In the rows, 128 means zero.
Each row is followed by its class. Each block has new classes.
[115 114 180 138 144  84  87 112 226 128 142 126 144 139 119 119 109 122
  97 174 135 101 170 142 133 135 141 154 103 128 136 165 176  86 141 214
 143 155 161 122 136 128 128 114 151 131 104 105 159 113 124 125 102 193
 133 136 105 143 119 109 117 148 113] -> J126
[155 134 148 129 146 104 116 132 136 129 142 161 165 121 129 119 130 122
 133 177 141 136 149 117 174  97 122 126 123 119 120 145 151 120 130 171
 120 155 128 123 101 117 125 131 110 119 140 118 137 129 128 115 129  44
 124 156 126 141 116 126 121 168 132] -> J109
[132 119 137 104 128 129 134 128 145 113 142 109 121 130 128 125 128 162
 101 146 121 110 166 150 138 127 135 126 122 119 120 113 132 129 128 145
 134 127 163 128 127 115 124 116 136 125 127 154 100 129 128 130  98 225
 145 142 118 123 135 112 123 101  98] -> J786
[118 143 173 133 123  65 122 129 115 135 135  80 126 123 148 103 137 127
 120  98 111 142 202 108 145 110 128  74 102 163 161 117 147 116 114 111
 126 121 123 128 136 131 114 123 116 132 150 143 147 141 127 127 127 111
 138 129 130 121 136 134 122 102 102] -> J786
[140 137 148 139 139  94 121 129 128 132 137  56 165 131 137 106 145 107
 112  87 114 137 195 123 112 128 100 102 151 132 157 148 170  97 135 127
 154 129 119 136 136 114 119 105 126 132 153 121 133 128 130 126 131 150
 122 128 131 127 114 142 121 129 113] -> J786
[134 142 125 131 118 105 117 132 125 133 120  87 156 114 126 109 160  96
 137 122 137 179 204 131 116 121 111 108  94 179 135 136 140 112 150 105
 120  94 126 148 133 134 134 123 101 138 120 116 179 120 129 127 170  83
 136 145 149 119 120 126 140 154 108] -> J786
[133 142 159 144 125 127 126 149  87 134 134 102  94 104 120 112 136 224
  94 124 109 135 150 140 132 118 107 119 141  97 143 134 135  84 114 147
 134  81 134 132 144 139 123 143 132 115 133 152 123 177 124 139 114 149
 131  97 134 139 130 147 133  89 114] -> J568
[143 145 121 160 137 100 127 128  77 110 131 105 125 124 149 127 139 138
 111 112 124 130 161 109 126 122 120  84 119 139 166 127 156  88  96 118
 135  92 131 129 122 133 110 114 107 130 146 134 157 156 110 140 129 153
 126 129 131 119 133 146 118  90  97] -> J786
[124 148 157 122 143  94 112 111 175 143 135 171 111 136 132 115 132 134
 148 162 131 144 152 150 153 104 121 148 102 160 129 155 154 106 133 185
 130 159 137 128 139 124 161 142 125 131  85 115 177 118 125 116 143  80
 128 152 116 143 136 120 118 157 108] -> J126
[118 159 154 114 146  76  92 129  92 143  98 208 109 111 130 135 140 178
 161 173 124 176  75 151 162 123 115 153 182 162 104 167 163  49 109 191
 121 150 125 121 136 128 153 122 119 113  88 133 116 135 133 117 138 142
 127 137 129 133 116 123 111 135 133] -> J109
[145 139 142 132 116 156 125 149 141 129 142 106 151 115 139 100 131 102
 147 103 136 138 252 101 137  76 123  95  86 167 153 117 135 126 162 123
 137  76 126 169 137 139 130 125  98 144 132 141 132 133 113 129 193   4
 136 156 125 112 144 114 129 124  99] -> J786
[138 129 161 134 128  90 117 129  92 114 130 105 162 147 140 107 129 134
 105 153 124 155 200 128 135 145 110 124 128 141 138 131 158 118 115 144
 140 102 147 135 122 120  97  90 115 140 113 117 162 127 104 120 117 161
 131 138 137 130 124 120 108 119  93] -> J786
[135 116 140 121 150 110 137 120 144 125 139  75 126 138 135 129 134 145
 111 127 134 111  58 112 136 104 124  99 106  99 137 129 133 116 119 116
 123  97 108 134 113 136 127 117 135  97 138 133 155 144 131 132 124 110
 123 142 128 144 139 130 121 135 120] -> J126
[104 145 172 133 120 108 139 126 145 143 144  77  89 124 129 129 129 150
 167 121 132 145 122 138 142 125 120  98  82 156 124 148 143 100 123  74
 128  84 144 125 138 145 127 161 124 113 142 157 127 169 139 140 140 165
 133 117 118 116 139 120 135  79 117] -> J568
[135 172 136 150 112 138 106 133 113 129 116 144 125 116 138 130 132 100
 131 106 125 156 219 151 107 134 111 107 129 171 155 161 130  94 126  92
 133  65 137 132 127 109 120 133 100 156 118 102 181 112 127 124 153 122
 146 108 146  91 111 114 137  96  79] -> J786
[100  85 126 131 124 161 109 102 181 149 161 182  69 138 111 121 117 133
 156 185 134 107 143 174 154 116 144 178 144 114  96 162 173 100 155 207
 128 132 128 154 150 169 189 140 136 107  93 143  59 137 137 130 149 103
 127 151 116 117 133 114 139 138 125] -> J126
[125 125 157 122 136 137 104 132 166 131 117 165 123 151 128 137 119 106
 129 143 131 133 141 151 138 136 145 178 139 149 124 163 165 108 149 152
 114 144 126 132 132 136 152 127 128 118 118 109 109 123 118 106 127 124
 125 118 131 120 119 115 139 146 123] -> J126
[154 140 107 121 143 199 123 138 129 146 137  99 128 131 130 129  96  62
 106  36 119  93 130 136 104 149 124 164 174  66 150 154 121 121 126 111
 120 141 129 117 150 143 140 121 175 122 160 106 120 129 131 172 109  95
 128  76  66  93 126 153 126 118 139] -> J640

Each row is followed by its class.
[109 142 152 111 117 145  90 128 144 173  71 123 120 164  89 128 105 188
 135  75 131  90  80 112  95 212 188 120 119 179 124 186 210 102 149 128
 107 144 117 141 125  86 145  99 187 143 143 132 154 199  81 178  85 118
 140 140  76 115 126 109 170 167 176] -> J616
[107 131 143 122  95 143  75 159 143 186  56 112 111 155  95 129 114 188
 177  46  99 116 106 130 119 210 151 117 133 160 123 148 156 111 177 125
 112 127 115 147 124 120 140 116 167 148 133 137 158 170  54 183  83 120
 151 106 101  90 106 105 127 133 130] -> J616
[127 156 136 113 125 143 124  91 127 153  92 130 129 151 105 128 119 148
 127 115 141 129 100 121 109 177 162 136 128 151 120 170 200 114 131 140
 126 144  81 123 132 116 150 109 168 135 140 137 126 193 125 157 126 116
 131 158  86 124 128 115 185 158 143] -> J616
[129 136 123 137  85 161  78 126 122 151 168 115 134 141 100 126 134 147
 153  70 124 141 134 166 133 132 133 131 146 158 106 151 153  99 198 160
 129 151  54 113 165 171 160 137  97 141 118 169 139  99  96 193  67 126
 127 185 117 118  97 133 144 111 133] -> J616
[131 134 129 134 115 124 132 128 125 136 120 122 126 128 144 127 133 118
 148 120 115 126 137 140 144 137 124 130 133 121 117 132 131 127 129 134
 128 124  91 121 113 147 132 129 118 131 121 131 128 140 131 129 134 132
 126 125 132 125 104 114 125 127 131] -> J488
[137 156 132 125 119 138 144  84 113 136 119 128 134 141 124 130 133 119
 131 132 132 142 125 143 124 137 150 141 131 124 116 156 184 127 122 145
 133 141  64 115 135 144 145 117 134 124 133 140 120 167 147 135 142 122
 123 158 101 129 123 119 175 141 145] -> J616
[120 138 142 118 149 126 143 119 137 125  89 139 126 142 115 120 117 146
 111 143 145 124  96  95 104 157 154 128 120 136 139 151 160 139  96 119
 117 129 150 143 111  86 123 114 172 120 145 107 130 183 132 118 141 128
 135 121 104 136 146 119 159 153 130] -> J488
[114 112 130 130 121 128 115 162 135 143  84 116 120 118 131 127 129 142
 146 109 115 110 124 143 137 155 121 121 131 125 135 124 102 139 120 124
 114 116 152 138 120 130 118 129 130 143 126 120 138 134 104 123 119 138
 134  99 134 114 127 126 114 126 124] -> J934
[120 115 125 129 117 135  86 155 128 136 157 122 118 128 108 136 123 145
 155  93 111 119 134 133 126 116 120 121 125 133 138 101 109 114 171 126
 127 126 149 139 143 151 125 135 122 133 124 136 138  84  91 147 111 122
 132 118 138 110 124 135 107 110 124] -> J616
[115 110 131 130 111 128 113 171 134 142  93 119 119 114 132 126 129 143
 151 101 103 124 134 131 138 151 117 122 130 126 131 112  93 137 138 128
 119 119 141 134 124 131 119 134 119 142 123 122 142 119 100 132 117 133
 131 116 139 120 116 131  98 116 122] -> J934
[136 140 122 136 121 130 149 107 108 137 120 124 119 123 133 131 129 103
 149 129 120 121 132 135 135 125 123 127 129 103 123 121 134 137 131 128
 137 122  97 127 125 158 132 128 127 132 126 130 122 140 140 112 166 122
 128 114 121 116 119 121 138 134 136] -> J488
[ 95 119 155 109 121 125 113 171 138 168  45 110 108 157  78 138 113 183
 157  77 111 109  91  85 101 199 151 109 110 150 148 140 141 123 139 123
 108 119 188 165 109  97 121 109 197 154 140 106 155 178  64 131 137 129
 147  82  99  99 143 121 132 147 124] -> J934
[139 177 132 116 135 114 187  66  94 149  52 117 120 136 103 146 130  88
 162 155 128 115 117  80 117 146 148 147 116  79 136 131 190 149  75 136
 140 113  91 143 107 151 126 100 191 133 150 109 110 228 164  67 250 129
 133  98  72 113 148 108 193 152 151] -> J616
[112 114 127 134 117 125 103 173 128 145 117 112 115 128 112 131 133 150
 155  89 103 118 132 123 131 125 111 119 124 119 138  99  86 136 149 126
 127 113 168 144 125 142 111 138 122 137 127 126 136 102  92 120 131 130
 138  92 148 108 126 134  97 109 119] -> J934
[123 116 126 134 124 123 131 152 124 139 101 118 122 120 136 131 133 117
 142 129 110 124 138 129 139 128 109 126 129 107 136 107  91 147 120 124
 128 112 148 137 115 141 116 131 126 135 126 114 128 121 123 105 155 134
 132 102 143 121 125 130 105 112 126] -> J934
[131 128 141 120 145 122 146 130 138 131  64 135 125 145 136 123 116 143
 118 145 139 124 104 109 111 171 141 124 129 128 132 147 132 148  82 113
 115 127 147 133 102  91 118 117 149 127 124  99 129 185 139 114 134 139
 131 109 116 136 134 118 143 156 138] -> J488
[114 117 121 142  81 143  62 171 133 163 141 102 125 122 101 130 133 164
 180  48  87 122 145 155 136 149 118 121 138 146 121 120 110 105 218 138
 126 130  96 128 147 169 136 140 102 147 112 163 152  79  55 179  84 114
 139 132 140  95 104 133  99 101 117] -> J616
[134 143 123 123 123 137 118 101 110 145 138 128 135 136  86 137 133 126
 140 113 135 131 126 122 103 123 145 139 121 118 126 130 175 110 140 149
 138 136  79 130 145 149 136 121 142 145 133 139 128 141 141 129 149 120
 128 153  98 117 139 127 168 130 140] -> J616
[106 128 142 110 141 120 130 147 137 146  66 130 118 144 105 135 120 156
 138 114 128 115 100  91 111 168 138 121 120 138 148 136 139 135 108 119
 115 120 174 148 109 100 112 114 182 136 141 107 141 170  98 111 147 112
 145  94 106 114 147 115 137 139 132] -> J934
[114 129 142 118 142 124 127 130 130 130 111 134 121 140 114 131 118 153
 111 131 137 129 100 106 107 146 146 129 112 147 139 139 149 126 114 116
 116 128 156 138 116  95 127 124 159 131 136 114 134 154 124 129 118 131
 134 120 114 134 153 124 136 146 125] -> J488
[128 164 136 115 111 133 133 100 105 178  55 103 118 155  83 146 131 128
 180  90 111 113 113 114 113 171 158 143 118 115 128 147 190 132 133 149
 131 124  90 148 120 157 139 106 184 152 144 127 132 205 113 116 192 120
 138 112  72  99 130 109 180 144 147] -> J616
[102 108 146 104 126 121 111 175 142 156  53 112 113 146 106 131 116 173
 150  92 107 115 102 103 114 187 135 115 124 141 141 135 121 139 122 120
 110 111 184 153 105  95 113 115 173 141 140 101 149 165  84 105 135 128
 139  82 114 110 144 119 121 138 127] -> J934
[115 130 145 114 134 130 118 135 139 146  64 126 119 151 114 127 114 164
 127 114 137 129  91 106 114 182 153 130 135 149 131 164 161 130 110 122
 108 127 150 137 113  88 128 109 168 137 141 110 134 190 111 139 122 127
 136 121  98 116 130 113 151 155 134] -> J488
[122 157 140 117 119 135 136 101 112 176  35 115 111 153 107 137 120 142
 167 100 119 112  95  99 118 194 160 135 120 124 133 153 186 134 117 134
 122 119  93 144 116 142 135 101 190 152 142 119 133 220 113 122 174 125
 138 105  74 103 126  99 179 152 144] -> J616

Each row is followed by its class. Each block has new classes.
[135 145 115 152 134 134 129 155 137 146 125 139 128 124 130  95 127 133
 133 134 141 136 124 122 112 140 148 140 127 128 118 128 114 123 140 128
 138 132 126 125 130 131  96 122 134 129 142 130 137 132 122 140 128 127
 125 146 127 125 133 132 137 124 127] -> [24]
[114 132 136 113 130 170 133 113 113 117 114 123 130  99 124 170 125 145
 142 134 149 118 112 130 192  97 118 127 124 126 138 144 165 140 127 141
 137 123 110 142 132 117 148 121 125 139 133 142 122 132 127 133 133 137
 135 140 131 128 124 121 114 135 124] -> [19]
[131 149 115 149 135 137 130 157 136 144 127 141 129 123 125  96 126 134
 133 133 140 137 122 128 117 141 147 144 128 127 120 129 116 127 141 129
 141 130 127 126 127 127  95 123 134 128 140 131 137 133 124 140 131 128
 126 144 128 127 132 130 139 121 124] -> [24]
[121 142 121 114 138 129 129  48  98 147 120 124 118  76 150 121 143 208
 145 138 121 107 120 145 193 103 135 126 121 126 204 153 161 143 129  99
 132 116 112 150 154 129 147 102 137 170 132 155 133 145 150 145 131 121
 148 140 124 129 150 140  92 140 138] -> [28]
[118 142 128 126 137 153 132  78 106 134 114 129 123  85 136 138 128 171
 144 135 141 116 114 141 192 106 130 131 125 122 168 150 161 143 133 118
 138 119 108 145 143 123 141 110 132 155 137 149 131 142 135 141 133 129
 142 146 126 128 138 131 106 135 130] -> [28]
[119 150 122 120 140 135 133  52 110 143 116 124 122  77 144 119 130 198
 150 139 131 109 114 142 193 104 136 134 120 126 190 152 160 146 131 108
 135 115 108 149 152 127 130 102 135 167 135 157 136 144 144 146 134 126
 144 150 126 128 147 141 101 139 134] -> [28]
[133 146 117 148 133 133 129 155 135 141 123 140 128 123 128  98 127 136
 132 133 138 134 126 128 114 142 145 139 131 128 120 128 116 128 140 126
 139 131 125 125 128 128 101 123 135 129 139 129 138 131 123 138 128 126
 127 140 129 126 133 134 136 122 125] -> [24]
[126 125 131 118 130 158 129 127 114 129 126 132 130 114 127 151 128 135
 132 131 145 124 127 137 155 121 123 121 129 127 127 134 145 137 125 134
 140 128 121 131 127 122 153 126 126 126 133 126 126 133 131 127 129 126
 137 126 130 132 126 124 119 128 132] -> [19]
[118 133 133 119 130 166 130 130 120 121 118 128 131 110 123 163 124 135
 138 131 148 122 117 133 171 115 123 125 127 129 125 137 153 139 129 142
 137 126 116 134 129 119 146 124 126 129 130 135 126 130 124 130 130 130
 136 135 129 129 123 121 119 129 126] -> [19]
[115 156 117 133 144 140 135  65 117 144 112 123 124  74 142 111 128 201
 154 148 134 112 105 138 195 103 146 147 117 128 187 157 158 144 138 112
 135 115 103 148 154 125 110  99 136 173 142 164 137 145 140 155 135 125
 141 171 126 122 148 140 106 136 128] -> [28]
[112 138 131 118 135 150 134  83 118 124 116 119 127  89 133 149 128 171
 146 138 136 112 110 136 197  99 126 135 122 125 166 150 166 140 129 123
 133 118 106 144 144 123 134 111 126 158 134 156 129 138 132 144 133 134
 137 154 128 126 133 129 109 138 127] -> [19]
[124 149 120 146 135 146 133 153 137 130 116 133 130 116 120 116 124 137
 141 137 143 131 111 126 141 126 141 144 125 128 121 142 134 131 141 135
 138 131 117 129 132 131  96 125 130 136 139 141 134 132 123 143 132 134
 124 160 131 124 129 130 135 126 120] -> [24]
